(in the rows, 128 means zero)
Rows near named flat spaces through zero
z802_z370: [102 107 132 139  88  81 121 117  67 132 194 134 111 119 121 160 172 198
 153 141 105 120 142 148 137 184 132 123 153 158 215  88 155]
z494_z265: [125 103 119 138 105 140 107 141 117 134 143 114 141 121 126 151 125 116
 134 113 123 134 142 108 149 159 120 125  98 116 128 127 124]
z494_z265: [105 125 173 144 138  91 153 105 104 132 127 112 103 125 127 121 128 109
 139 117 142 131 135 105 112  99 144 141 148 140 150 134 141]
z830_z364: [115 168 142 134 159  93 118  92 143 142 158 107 117 149 178  94 161 123
 133  91 145 113 110 115 128  87 172 142 156 163 139 138 133]
z830_z364: [110  66 163 128  56 102 127 151  89 168 141 109 111 100  91 125 124 109
 127 164 114 137 115 108  86 150 103 124 118 129 209 132 162]
z690_z508: [130 108 147 124 145 145 118 119 172 110  98 154 151 113 133  91  75  75
 119 124  99  77 109 112 107 123 127  97  79 114  85 140 122]
z802_z370: [100 148 106 116 104  95 126  66  79  76 185 112 170 162 133 152 207 148
 128  92 153 100 157 104 174 191 119 146 149 190 160  83 155]
z802_z370: [121 130 128 102 107 144 153 113 132  88  82 125 172 152  80 102 142  77
 105 141 185 106 130  89 124 127  99 137 116 169 114 117 142]
z830_z364: [103 144 157 131 149  80 128  63 136  81 153 163 120 147 141  91 117 139
 141 125  85  61 123 148 109 124 132 119 140 156 148 106 139]
z170_z621: [160 135  79 125 106 183  58 178 195 147 137 122 136 166 137  96  97 126
 125 139 103 127 108 147 153 123  99 123  80  96 102 151  94]
z690_z508: [118 125 120 149 132 164 114 143 172 119  75 147 141 134  92 118  87  84
 144 128 156 127 136 119 117  90 131 132  75 133  93 125  89]
z690_z508: [104 118 148 153 123  96 137 105  80  99 160 131 108 138 117 156 133 163
 157 122 114 119 165 129 155 155 122 133 141 136 159 102 135]
z690_z508: [128 138 121 123 134 139 124 117 158 114 105 140 141 135 121 111 110  99
 122 127 130 118 121 130 109 109 122 132 112 130 107 130 115]
z170_z621: [ 69 107 176 192 127  89 150 128 106 183  90 125  79  81  90 160 117  89
 179 115 185 188 145 111  58  47 192 162 121 160 181 119 103]
z802_z370: [142  98 184 136 160 125 158 177 109 153 122 142  93 102 136 100 119 185
 139 167 123  89 110 122 156 129 166  72 146 127 136 139 158]
z830_z364: [159 159 135  74 115 123 165 129 142  87 105 148 106 186  85  59 117 165
  93 218 110 105 100 179 103 107  54 133 189 127 149 134 160]
z494_z265: [105 119 164 144 130 122 125 113 161 113  91 138 123 143 101  81  81  68
 140 133 134  97 122 107  95  80 124 131  94 141 124 135 117]
z690_z508: [139 139  99 119 128 132  94 162 137 181 176 127 139 116 175 119 195 196
 130 127 144 110  92 140 159 151 186  98 140 170 157 119 141]
z170_z621: [121 100 146 148  89 128  97 194 137 186 140 127  91 135 102  88 128 168
 156 180 139 117 101 135 126 107 145 109 114 155 198 129 134]
z848_z274: [124 139  77 143 119 129  83 108 132 132 172 128 139 120 159 184 133 136
 140  83  91 162 148 156 132 157 129 148 110 103 123 115  95]
z690_z508: [130 147  97 133  99 128 128 143 103 126 144 119 104 161  96 159 149 178
 141 152 140 177 153 164 143 130  98 163 159 127 163 112 118]
z802_z370: [111  98 167 147 123 118 179 148  85 125  87 144  98 104  69 151 112 142
 148 166 153 147 152 127 112 116 128 127 140 134 153 113 135]
z690_z508: [115 117 130 119 100 104  79 110 159 159 169 124 141 121 161  86 136 101
 121 117  95  89  84 123  91 133 140 116 104 149 169 134 141]
z830_z364: [134  90 186 127 123 116 142 146 105 150 132  90 109 119 140  98 109  96
 116 131 117 114 116  77 137 129 121 111 129 104 135 166 163]
z848_z274: [112 120 115 133 103 119 125 112 119 109 129 151 128 124  97 152 118 134
 139 141 109 136 143 155 102 143 105 139 120 129 152 102 118]
z848_z274: [127 119  94 134  80 122 110 119  88 118 167 107 117 137 114 193 123 137
 132 119  87 188 168 152 132 171  69 167 131  81 154 121 116]
z830_z364: [118  92 186 143 126 110 143 138  90 147 137  84 113 119 139 117 128  97
 131 110 143 119 134  62 153 131 140 119 126 124 139 153 158]
z830_z364: [112 119 144 113  81  87 133 113 115 163 138 113 109 116 112 113 140 103
 113 152 120 154 100 137  52 108 110 153 153 139 200 135 152]
z802_z370: [143 156  75 119 102 154  68 141 156 128 174 101 151 186 149 111 159 145
 126 113 134 121 124 128 183 148 109 140 113 139 127 129 116]
z802_z370: [134 159  93 120 120 140 105 109 158 126 126 104 141 154 138 130 123  81
 113 100 131 165 129 130 112 104 103 169 120 110 105 145 103]
z494_z265: [148 140  98 105 127 166 106 123 187 132  92 116 165 129 140 111  98  42
  93 105 127 145 108 114  95 104 105 143  90  96  69 160 104]
z170_z621: [101  99 169 169 151  99 146 141  98 177 127 137  94  66 138 158 130 145
 162 117 139 143 130 121 107 109 200 112 132 140 158 122 128]
z802_z370: [119 132 105 127 134 115  94  86 158 117 154 164 147 104 160 137 111 121
 130 103  67 104 116 163  91 148 137 118 103 119 123 112 111]
z494_z265: [123 143  92 109 127 107 122  70 130 137 144 129 157  81 168 177 142  84
 101  79  95 170 121 147  63 143 132 153 134 107 119 127 119]
z494_z265: [123 119 101 130 110 152 104 113 141 102 122 124 166 133 119 148 111  78
 124  98 124 129 148 108 135 152 101 139  81 115  96 123 108]
z170_z621: [112  90 143 125  91 121  82 153 158 186 149 129 148 101 142  74 146 108
 128 138 132  74  71 100 100 134 169  88  85 177 179 130 150]
z494_z265: [134 122 134 116 125 150 162 114 118  50  84 143 143 160  73 129  87 106
 118 150 125 113 165 121 147 145  60 134 118 107  87 119 127]
z170_z621: [118 135 129 151 108 139 156 162 104 127  87 117  93 159  55 148 125 144
 152 165 187 187 163 135 134  85 106 168 145 137 150 119 109]
z802_z370: [109 124 137 136 107  97 151 116  61 124 159 102 117 134 116 166 178 160
 139 121 156 150 158 112 155 156 128 147 165 153 174 108 152]
z830_z364: [171 102  96 112 112 191 153 178  87  82 107 126 146 137  86 186 108 164
 113 156 119 155 178 130 205 204  57 116 120  66  74 125 126]
z830_z364: [140 140 133 123 122 133 145 151  87 115 147  87 121 178 120 123 172 170
 128 136 173 129 150  99 208 145 113 136 164 146 136 130 152]
z494_z265: [139 155 105 106 146 134 131  99 153 127 114 123 152 117 155 134 131  84
  99  98 128 150 115 130  96 113 128 145 133 113  89 143 118]
z690_z508: [133 145 112 129  98 140 112 145 163 122 105 137  97 175  78 100  86 126
 135 177 117 155 126 174  93  80  74 161 127 111 148 134 102]
z802_z370: [137 116 164 159 198 129 128 145 165 127 112 198  83  92 152 109  51 178
 161 151  55  80 116 182 117 103 170  72 113  91  96 130 104]
z802_z370: [133  93 144 124 122 155 139 169 139 134  87 154 138 106  93 107 108 128
 128 168 143  98 114 119 125 133 134  90  99 139 123 123 135]
z848_z274: [134 132 118 121 128 138 118 135 150 139 122 133 136 124 133 116 127 121
 121 132 129 125 112 134 116 120 133 124 120 130 123 133 123]
z848_z274: [103 106 181 155 130 118 143 122 108 106 112 108 119 149 103 107 110  92
 148 118 158 101 152  70 156 113 127 129 109 146 128 131 137]
z848_z274: [120 128 131 115  97  95 144 114 101 158 137 108 112 110 121 145 150 116
 113 136 129 177 118 138  73 118 116 158 164 127 178 134 145]
z848_z274: [151 117 166 123 173 141 181 153 104 127  95 121 116 107 136 130 118 137
 116 135 144 127 133 103 159 125 143 103 152 103  84 151 147]
z494_z265: [112 168 144 129 145  84 156  84 109 129 135 104 105 145 140 127 160 119
 126 108 156 159 132 126 103  82 141 171 184 149 150 132 136]
z170_z621: [142 161 111 129 104 129 131 133 106  94 145  95  88 210  95 134 120 160
 134 152 124 175 167 154 166 115  51 182 168  96 143 136 119]
z848_z274: [131 119 108 126 139 169 165 153  96 139  82 103 178  91 116 188 178 100
 115  92 224 169 154  67 167 148 165 130 117 150  77 122 126]
z848_z274: [143 134 149 134 166 130 122 132 149  98 139 156 106 152 147  89  90 171
 141 146  80  71 124 151 163 129 125  94 129 110 105 132 128]
z690_z508: [138 115 116 105 120 149  90 130 187 157 118 130 171 101 158  89 115  62
  98 112 115  98  79 107  89 126 141 105  79 127 103 150 127]
z494_z265: [ 86  73 228 159 121  61 176 103  69 130 120 127  74  91  98 125  87 100
 152 144 103 119 142 101  77 111 129 125 141 122 188 131 161]
z848_z274: [109 133 105 131 104 125  97 113 155 139 131 136 147 127 121 122 137 102
 133 118 137 127 115 134  93 117 137 141 102 157 149 114 113]
z170_z621: [110 122 135 146 101 113 118 142 114 162 140 106 108 132 115 131 146 130
 145 131 154 153 128 119 119 109 140 147 132 149 175 127 128]
z690_z508: [112 133 156  90 135  64 143  28 108 113 170 104 165  99 196 116 161  56
  82  67  93  95 102  88  79 157 133 133 154 138 135 140 177]
z690_z508: [139 126 130 132 144 149 128 144 149 103 107 159 122 140 111 112  91 148
 136 154 110 102 132 149 141 125 115 108 113 115 104 124 115]
z170_z621: [115 132 132 135 125 122 143 139 130 145 102 145 115 117  99 126 136 140
 140 153 160 142 121 144  96  96 149 134 138 158 154 114 122]
z494_z265: [146 186 153 107 179 106 185 116 124 132 106 105  94 157 146  93 159 144
 107 139 173 151 112 133 123  59 144 153 214 140 118 155 148]
z170_z621: [139 127 137 125 114 120 132 154 105 128 154 123  95 157 116 114 137 191
 136 169 115 121 129 149 159 140 107 122 160 126 165 126 147]
z830_z364: [143 158 121 108 119 121 163 121  72  81 152  94 121 193 110 138 176 181
 117 143 157 140 163 122 200 157  79 154 191 137 138 120 157]
z830_z364: [ 95 139 154 139 148 113 182  88 118  70  67 168 130 134  67 129 115 112
 145 144 171 114 155 130  99  93 130 142 136 171 123  92 121]
z848_z274: [154 154 161  95 158  96 164 131 124 122 144 152  86 146 146  69 141 214
 112 192  95  84  89 178 125 116 127  99 207 135 158 134 172]
z170_z621: [145 107 140 136 144 170 157 183 129 112  73 159 117 124  80 127  91 160
 139 177 144 118 142 137 157 126 121  98 115 114  97 123 119]
[123 120 138 135 173 124 126 120 144 137 130 167 145  78 169 127 133 146
 136 108 115  80 108 131 126 141 195  80 112 148 107 114 128]
z494_z265
[111 108 130 146 136 150 132 148 152 157  73 149 147  80 107 138 117  85
 139 121 173 137 120 109  92  98 176 117  84 152 110 121 105]
z170_z621
[121 133 136 107  88  96 124 111 119 130 154 114 119 155 117  95 148 129
 115 153 119 119 108 135 101 128  97 144 155 149 186 127 156]
z802_z370
[136 122 124 129 158 138 124 123 128  78 147 177 144 129 141 128 119 191
 142 135  87  57 139 150 181 184 135  78 116 131 101  98 131]
z690_z508
[132 124 100 122 107 172 146 159 115 121  82 111 163 135  80 156 154 106
 120 131 207 161 152  94 157 135 116 144 112 148 103 118 120]
z170_z621
[118 116 146 142 152 143 156 131 114  78  97 160 142 133  94 132 119 149
 148 138 154  85 158 112 172 145 137 102 112 153 101  99 127]
z848_z274
[129 146 137  99  88 134 124 128 181  91  88 143 123 205  59  29  95 101
 113 203 137  86  99 145  90  77  57 144 125 157 155 131 135]
z802_z370
[134 104 175 131 143 124 146 133 104 100 133 117 119 143 131 103 108 132
 129 133 114  82 140  92 177 150 114 101 128 115 114 140 155]
z830_z364
[128 118 159 141 180 125 162 122 124 105 101 170 114  95 132 136  93 149
 140 134 105 102 137 143 127 125 153  96 131 113  95 121 125]
z848_z274
[120 113 144 135 136 135 142 124 128 116  98 134 138 113 113 131 107  94
 129 122 139 122 137 106 120 123 131 123 107 126 107 128 124]
z170_z621
[160 153  94  82  89 133 123 152 125 120 158 126 123 180 112  97 166 201
 103 192 117 122 106 174 147 154  74 130 177 137 170 122 156]
z848_z274
[137 141 128 104 156 114 159  77  98  82 143 125 154 121 160 154 145 125
 103  94 107 116 145 117 148 172 116 126 156 112  91 124 149]
z170_z621
[127 139  98 112 115 124 147 123 102 135 130 131 143 108 119 168 175 152
 117 131 153 162 131 144 115 148 135 141 156 148 146 107 135]
z848_z274
[106 130 125 129  85 119  98 120 144 125 138 117 137 167 101  91 139 104
 135 137 148 108 119 114 117 115 110 145 109 170 170 118 130]
z848_z274
[108  87 154 132  89 140 136 170 127 152  87 132 141 116  68  96 137 107
 136 169 190 103 111  89 113 117 143 108  96 184 166 116 144]
z170_z621
[134 210  64 107 148  97 140  79  92 135 186  95 135 146 185 189 237 186
 112  77 164 197 141 160 148 136 154 183 219 155 140 111 130]
z494_z265
[115 115 132 144 128 104 109 138 119 167 166 145 113  95 152 136 152 179
 150 130 112 114 111 149 121 142 178 103 132 152 174 111 134]
z494_z265
[189 134 146  87 210 192 182 166 168  99  47 154 155 113 146  84  90 121
  82 152 138  81 103 111 165 120 134  68 130  90   5 165 139]
z494_z265
[127 136 124 146 130 152 106 162 178 133  97 155 108 155  96  88  92 139
 152 164 138 115 117 154 120  78 131 124 102 139 128 126  97]
z690_z508
[ 98 133 143 151 143 114 108  96 157 133 122 124 139 126 144 107 121  70
 143  85 147 108 122  96 106  91 165 136  95 157 121 129 112]
z494_z265
[119 142 129 142 152 122 133 104 130  93 127 150 124 140 126 134 116 143
 145 120 119 112 148 142 139 124 131 130 129 132 113 111 114]
z802_z370
[126 171 134 146 113 102 118 131 127 115 156 109  54 218 101  95 114 179
 156 167 116 154 145 174 141  72  79 178 177 120 180 135 116]
z802_z370
[148 124 128 105  72 103 149 164  87 154 149 122  65 142  85 133 131 200
 118 215  91 183 118 196  91 130  64 150 197  97 215 133 155]
z494_z265
[144 123 111 135 166 141  87 110 153 141 164 121 152  91 214 153 107 100
 120  55  68 119 124 117 147 160 156 106  91  74  65 152 109]
z170_z621
[150 133  98  98  96 149 137 119 125 106 109 105 143 144 104 150 108  81
  92 133 114 179 142 133 107 139  51 166 131  77 104 146 123]
z494_z265
[152  83 113 189 164 192 100 252 125 221 123 132  97  57 156 196 112 201
 177 118 143 177 142 131 198 137 217  78  82  84  92 141  83]
z170_z621
[151 125 157 120 142 137 153 177 129 140 109 138  92 141 112  85 118 179
 128 188 133 109 108 143 144 107 128 101 157 127 138 141 147]
z494_z265

Rows near named flat spaces through zero (a row that begins with a name and a colon came from that space)
z921-z644: [183  62  93 136 159   6 134 101 160 196 115  89 121 132  69 114 105 149
 133 166  81 119 223 118 148 220 148 130  55 139 185 105  61]
z924-z620: [152 166 159 119 114 123 126 101 175 146 135 130 120 160 102 121 124 160
 133  95  91 140 140 146 134 143 124 148 139 137 123 126 142]
z363-z490: [108 181 150  84  97 140 148 111 131 141 139 150 131 165 122 128 156 124
 131  83 113 143 159 136 135 127  77 148 167 108 120 108 168]
z921-z644: [115 156 113 143 148 152 148 140 152 110 130 133 110 113 106 101 121 126
 139  99 125 159 105 127 120 111 129 143 136 159 143 141 137]
z363-z490: [105 152 132  94 106 147 111 139 136 143 153 133 105 152 160 129 127 148
 121 155 161 103 130 125 124 130 120 110  98 103  83 109 111]
z924-z620: [150  99 138 171 142 123 100 112  98 108  57 112 138 107 126 112 132  97
 122 159 112 108 120 115 138  78 162 133 123 148 132 127 102]
z363-z490: [ 82  95 128  89 111 145 131 160 101 137 176 160 120 166 137 131 115 130
 121 112 178 130 123 134  78 130  93 110 126  88  87 118 125]
z924-z620: [111 130 121  89  96 127 137 125 118 137 124 124 141 141 131 120 150 148
 122 139 128  94 146 111 109 121  94 110 157 106  95 102 140]
z921-z644: [139 142  84 153 168  77 168 121 178 138 113  84 141  84 101 112 132 145
 140 125  70 138 143 122 146 161 134 128 131 182 188 131 141]
z921-z644: [106 107 182 142 154 143 109 115 145 145  90 115  89 153 157  98  93 134
 114 127 168 138 133 182 106  73  81 135 111 152 134 127 122]
z363-z490: [108 124  56 127 131 131 149 147 129 123 134 120  90 103 134 105 133 137
 144 182 196 143 192  85 116 171 134  76  93 105 170 131 114]
z924-z620: [ 50 128  74 126 150 110 178 165 166 108 165 119 154 135 135 104 125 138
 134  85  90 155 105 147  58 129 121  79 151 163 138 126 194]
z921-z644: [189  34 137 127  87 152 111 120  69  88 123 147 141 111 124 152 111 135
 121 163 189 108 115 123 104 114 140 118 162  83 117 163 129]
z921-z644: [ 76 164 196 142 157 132  85 114 141 169  78 101 103 165 198 115 126 115
 107 143 135 114 142 169 142  78  94 124  86 148 112  96 110]
z373-z579: [136 122 144 150 125  99  88 106 134 139  91 109 132 154 144 121 131 127
 122 164  99 106 157 127 131 126 171 101  92 127 118 110 108]
z363-z490: [140 127 120  91 129 108 149 119 124 155 122 133 106 126  94 108 126 115
 125 127 126 117 154 123 154 120  85 180 112 133 131 100  92]
z921-z644: [230 174 120 108  70 157 149  90 180  87 149 152 125 113  45 120 129 180
 150  97  82 136 104 112 148 139 165 176 186 137 120 159 159]
z363-z490: [134 120 137 189 138 136 101 141 110 106 136 116 173 109 158 180 141 135
 135 130 125 143 100 114 123 174 188  71 153 112 143 172 157]
z924-z620: [189  92  51 108 115 110 173 131 136 110 167 115 124  58 116 153 121 161
 142 181 170 124 154 102 150 198 136 114 129 112 185 161 137]
z363-z490: [ 82 130 112  68 120 143 147 159 130 168 148 128  95 140 108  89 123 163
 119 134 170  90 126 103  95 113  52 137 123 118  68  86  82]
z373-z579: [167 110  87  86 101  93 132 127 117 135 163 125 135 105 144 163 133 131
 123 188 133  83 145 111 170 171 148 128  90  99 123 116 104]
z315-z664: [117 143 173 151 156 146 113 137 137 148 152 117 123 121 184 175 113 139
 123 119 169 150 108 165 150 156 107 122 122 126 151 158 141]
z373-z579: [208 100 158 118 103 143 141 101 100 127 129 141 139  99  85 162 129 147
 132 111 155 133 131 123 156 152  91 175 193 102 151 163 137]
z924-z620: [ 77 173 141 130 133 160 156 130 152 102 122 139 137 146 129 101 137 119
 133  60 100 166 103 157  94  79  97 132 183 160 131 131 197]
z315-z664: [111 160 112 123 119 127 143 130 154 127 137 136 131 150  92 103 140 142
 140  94  92 145 137 112 103 139 136 119 146 134 119 119 145]
z315-z664: [118 145 119 148 159 133 113 135 132 123 107 104 106  92 184 131 122 105
 120 180 151 113 115 136 168 103 144 127  74 153 145 126 102]
z363-z490: [148 105  77 197 191  99 147 141 154 125  97  91 119  67  76  96 113 137
 147 138 114 154 130  94 127 158 166 121 112 179 193 154  94]
z315-z664: [145 186 116 157 149  95 145 116 155 130 135 126 156 118  95 145 153 106
 147  82  44 168 138 119 173 177 169 149 135 152 175 136 150]
z315-z664: [124  96 124 125 130 113 131 138 122 134 132 138 138 145  85 108 118 130
 127 103 104 124 113 121  95 120 128 138 135 134 103 117 110]
z363-z490: [137 113 195 172 130 132  70 127 109 124 142 136 168 158 171 188 120 120
 118 110 108 133  81 160 128 141 182 107 129 112 104 156 142]
z373-z579: [213 136 129 112  53 154 112  69 116  65  90 158 121 134 110 119 145 111
 135 162 116 117 159 120 155  86 183 147 145 104 127 136 153]
z373-z579: [199 177  76 116 100 161 138 134 149  85 185 139 115  62 132 170 132 146
 144 171 147 120  91  97 194 173 194 143 111 118 139 166 126]
z315-z664: [ 92 132 140  92 123 114 144 128 160 179 147 117 110 169 124 111 122 178
 126 111 147 130 173 141  92 160  59 108 135 114 120 107 135]
z924-z620: [176 116 166 164 140 123  95  77 165 117  59 101  93 128 153 101  98 131
 120 171 127 126 149 175 150  77 151 140  90 167 161 138 122]
z363-z490: [129  61  81 185 177 116 120 175  97 139 118  86 137  58 116 133 118 156
 132 184 179 106 107  64 107 177 153  77 114 128 142 152  64]
z363-z490: [112 120 145  94 118 133 118 126 119 155 112 123 105 145 137 106 124 138
 113 152 156  91 139 128 122  95  82 139 113 119  89  95  93]
z315-z664: [ 98 117  87 100 128  94 147 129 132 118 112 121 132 132 138  94 131  99
 119 150  91 101 137 137 118  82 128 128 100 153 118  88 129]
z315-z664: [105  94 115 146 124 132 148 147 120 116 151 130 162 135 112 138 133 158
 139  91 140 160 132 118  62 171 120  71 191 107 143 158 181]
z373-z579: [144 138 131  91 119 112 142 103 154 153 127 131  91 146 118 109 117 133
 127 134 137 131 178 149 149 129  92 160 101 129 145 109 117]
z921-z644: [168 149 126 167 145 128 137  84 212 108  79 121  71 141  67  48  94 149
 148 107  99 183 166 154 114 100 158 150 110 189 184 145 137]
z315-z664: [170 104 135 132 104 114 163 108 121 126 163 138 172 125  98 181 143 159
 147  77 130 179 169 131 118 220 106 109 215  87 192 178 206]
z315-z664: [183 120  93 160  94 156 145 120 103  50 132 159 168  96  80 145 150 115
 153 103 106 164 109  92 118 143 198 117 199 112 157 180 184]
z373-z579: [ 86  75 156 129 140 101 124 151  74 155 161 151 170 168 132 169 130  97
 121  77 127 151 130 143  96 162 103 116 145  91 123 126 138]
z373-z579: [142 101  95 105 136  97 164 120 152 131 108  93 131  91 116 101 118 152
 120 154 109  91 124 135 126 103  92 142 138 167 137 113 129]
z363-z490: [150  78 174 141 103 131  85 111  86  89 137 157 160 159 187 184 115  84
 113 133 129 133 106 182 130 105 178 116 120  98 122 153 166]
z373-z579: [197 146  78 106 114 107 163 116 150 109 154 106 150  53 128 167 140 149
 134 166 101  98 110 114 194 166 147 150 141 142 158 146 146]
z315-z664: [104 126 136 127 106 143 120 135 111 122 128 138 146 155 123 125 144 138
 129 111 128 128 130 111  89 128 127  96 162 104  99 124 147]
z924-z620: [132 116 119 171 158 108 104 116 192 138  86  95  81 144 110  62  91 164
 132 160 119 132 153 134  96 117 170  99  67 172 139 123  89]
z373-z579: [179 109 109 153 161  81 159 140 154 128 190 108 183  69 116 199 114 148
 136  98  74 144  73 147 165 211 157 144 152 156 178 177 159]
z924-z620: [157 117 136 151 130 145 123 131 151 135 157 135 105 130 102 137 105 173
 143 115 171 167 140 124 111 188 140 111 132 110 153 170 126]
z315-z664: [ 84  96 145 163 161 101 113 151  98 158 122 109 167 137 144 151 137 122
 122 113 119 129 125 120 102 158 121  88 138 119 127 126 123]
z921-z644: [108 107  54 128 114 104 143 152  73  92 154 161 159 126 120 144 159  63
 142 138 115 148 160  82 122 165 191  93 109  88 149 123 136]
z924-z620: [173 121 135  93  77 106 129  87 139 139 102 108 147 138 113 123 147 177
 123 156 101  80 167 116 127 134 110 117 167 111 107 109 145]
z373-z579: [126  96 132 130 129 113 124 146  89 136 159 137 165 126 134 174 135 117
 125 116 129 127 114 121 127 167 132 117 142  99 123 138 130]
z921-z644: [125  99 116 127 108  78 112 114 127 146 121 105 156 154 150 141 143 151
 125 167 110 104 186 118 108 176 150  61 118  98 129 113 141]
z924-z620: [134 107 128 138 161  91 121 149 119 139 188 140 144 121 160 191 105  88
 123 119 115 147  98 163 169 175 164 147  72 128 152 145 115]
z921-z644: [ 16 239 171  93 148 122 114 145 131 186 143 120 140 175 220 154 171  86
 108 103  88 109 125 153 173 112  77 132  94 130  84  63 135]
z924-z620: [152 172 150 105 114 133 141  87 174 122 111 123 108 135 139 114 124 135
 126 121 105 132 142 172 159  93 105 165 133 156 146 123 163]
z921-z644: [ 84 120 140 128 126 164 112 141  75  98 121 170 112 154 164 125 128  54
 122 121 169 153 127 145 119  72 131 133 105 106 122 123 131]
z373-z579: [147 157  92  93 123 116 164 129 151 127 175 133 123 101 132 151 129 128
 134 130 122 133 131 135 171 163 121 154 116 131 155 132 143]
[131  37  77 204 164  81 109 149  87 101  68  92 176  87 101 106 131 109
 128 173  90 100 109  76  86 120 209  72 121 151 134 132  91]
z924-z620
[201  11 125  92 106 104 148 137  65 142 171 139 162  89  87 184 108 152
 118 137 173  94 108 117 127 176  85 159 172  82 123 154 103]
z373-z579
[156  95  95 128 107 155 126 163  93  83 193 164 148 101 123 173 118 120
 134 132 155 130  68 107 122 156 186 120 133  96 108 167 128]
z373-z579
[155 139 107 107 134 101 169 131 111 146 159 145 148 103  71 153 146 107
 140  86  97 145 134 105 171 177 106 185 151 123 156 128 120]
z363-z490
[162 130 133 153 156 117 109 127 176 156 131  98  96 109 121 124  97 175
 130 158 139 119 120 128 147 161 150 130  82 152 136 141  80]
z373-z579
[ 81  97  72 158 115 124 148 159  97  58 130 151 201 140  90 107 156  98
 141  78  54 148  87  95  40 105 194  70 194 133 106 134 192]
z315-z664
[186 162 184 139 110 158 109  80 191 141 112 128  75 156 102 108 103 188
 139 115 152 160 164 155 134 140 119 146 134 131 148 155 135]
z924-z620
[201 112 121 125 152 101 150 104 149 139 135 113 101  74 126 152 100 127
 130 155 149 138 145 158 200 158 114 185  95 150 201 153 110]
z315-z664
[156  79 143 135 135 118 122 126  98 127 127 128 141 109 136 157 115 114
 120 138 145 122 115 142 141 129 123 144 130 121 141 144 119]
z315-z664
[121  79 145 174 171 129 127 161 116 109 165 138 162 113 131 165  95 112
 126  76 119 163  46 164 105 133 151 134 144 152 140 174 146]
z315-z664
[ 99 187 186 131 119 164  96 113 127 127  93 106 142 133 206 147 154 128
 111 141 123  95  99 150 152  74 107 117 151 135  94 116 158]
z921-z644
[118 195 143 204 157 137  99 137 122 137 113 115 156 116 122 157 169 120
 148 104  95 162 127  77 157 188 185  97 142 123 150 150 125]
z315-z664
[ 65 107 165 159 171 169 104 158 118 142 104 113  97 133 171 106 101 134
 115 132 200 133  98 148  85  81  86 105 115 142 112 133 105]
z921-z644
[ 91 110  66 181 156 139 128 165 116  87 102 109 137  90 127  95 135 119
 138 158 134 129 104  81  85 112 184  68 123 149 133 139 120]
z315-z664
[212  73 140 158  95 135 132 116  90 128 137 157 161 127   2 145 138 175
 155  73 134 164 148  63  92 214 142 129 224  74 140 179 124]
z315-z664
[160 153 159  95  98 136 139 103 138 125 135 119 156 115 147 162 142 152
 118 119 103  98 100 152 159 116  94 155 181 131 112 131 171]
z921-z644
[ 58 116 190  95 135 178  97 160  35 137 140 177 113 159 205 162 124  37
  98 117 206 122  89 165 145  51  67 171  97  90  79 104  97]
z921-z644
[167 104 175 123  91 166 111 112  84  99 143 152 149 124 168 190 130 121
 121 128 174 132 111 154 143 126 121 131 173  83 131 167 172]
z315-z664
[ 98 144 127 135 112 152 100 129 121 103 108 146 112 163 144  98 134 105
 128 141 130 129 135 121 103  86 167 101 102 120  99 113 125]
z373-z579
[139 217 100 152 150  94 141 127 149 143 131  67 187  50 180 197 187 140
 134 161  61  97 116  92 222 201 156 106 144 148 165 132 156]
z373-z579
[147 166 130 149 141 105 136 104 161 128 104  96 149 104 135 136 145 136
 132 127  73 128 132 135 163 138 140 131 144 161 161 132 156]
z373-z579
[ 63 121 158 179 178 110 101 161 101 147 129 112 175 138 174 164 136  97
 118 100  98 136  86 140 115 137 144  94 123 138 119 128 131]
z315-z664
[115 132 137 126 127 192 129 179  61 139 175 149 136  87 128 182 147 139
 132 114 219 130  84  73 136 173  86 128 176  71 104 159 104]
z373-z579
[130  65 104  96 121 119 167 146  85 109 157 159 151 117  94 135 118  98
 125  95 133 134 104 136 105 113  96 161 161 119 129 132 140]
z363-z490
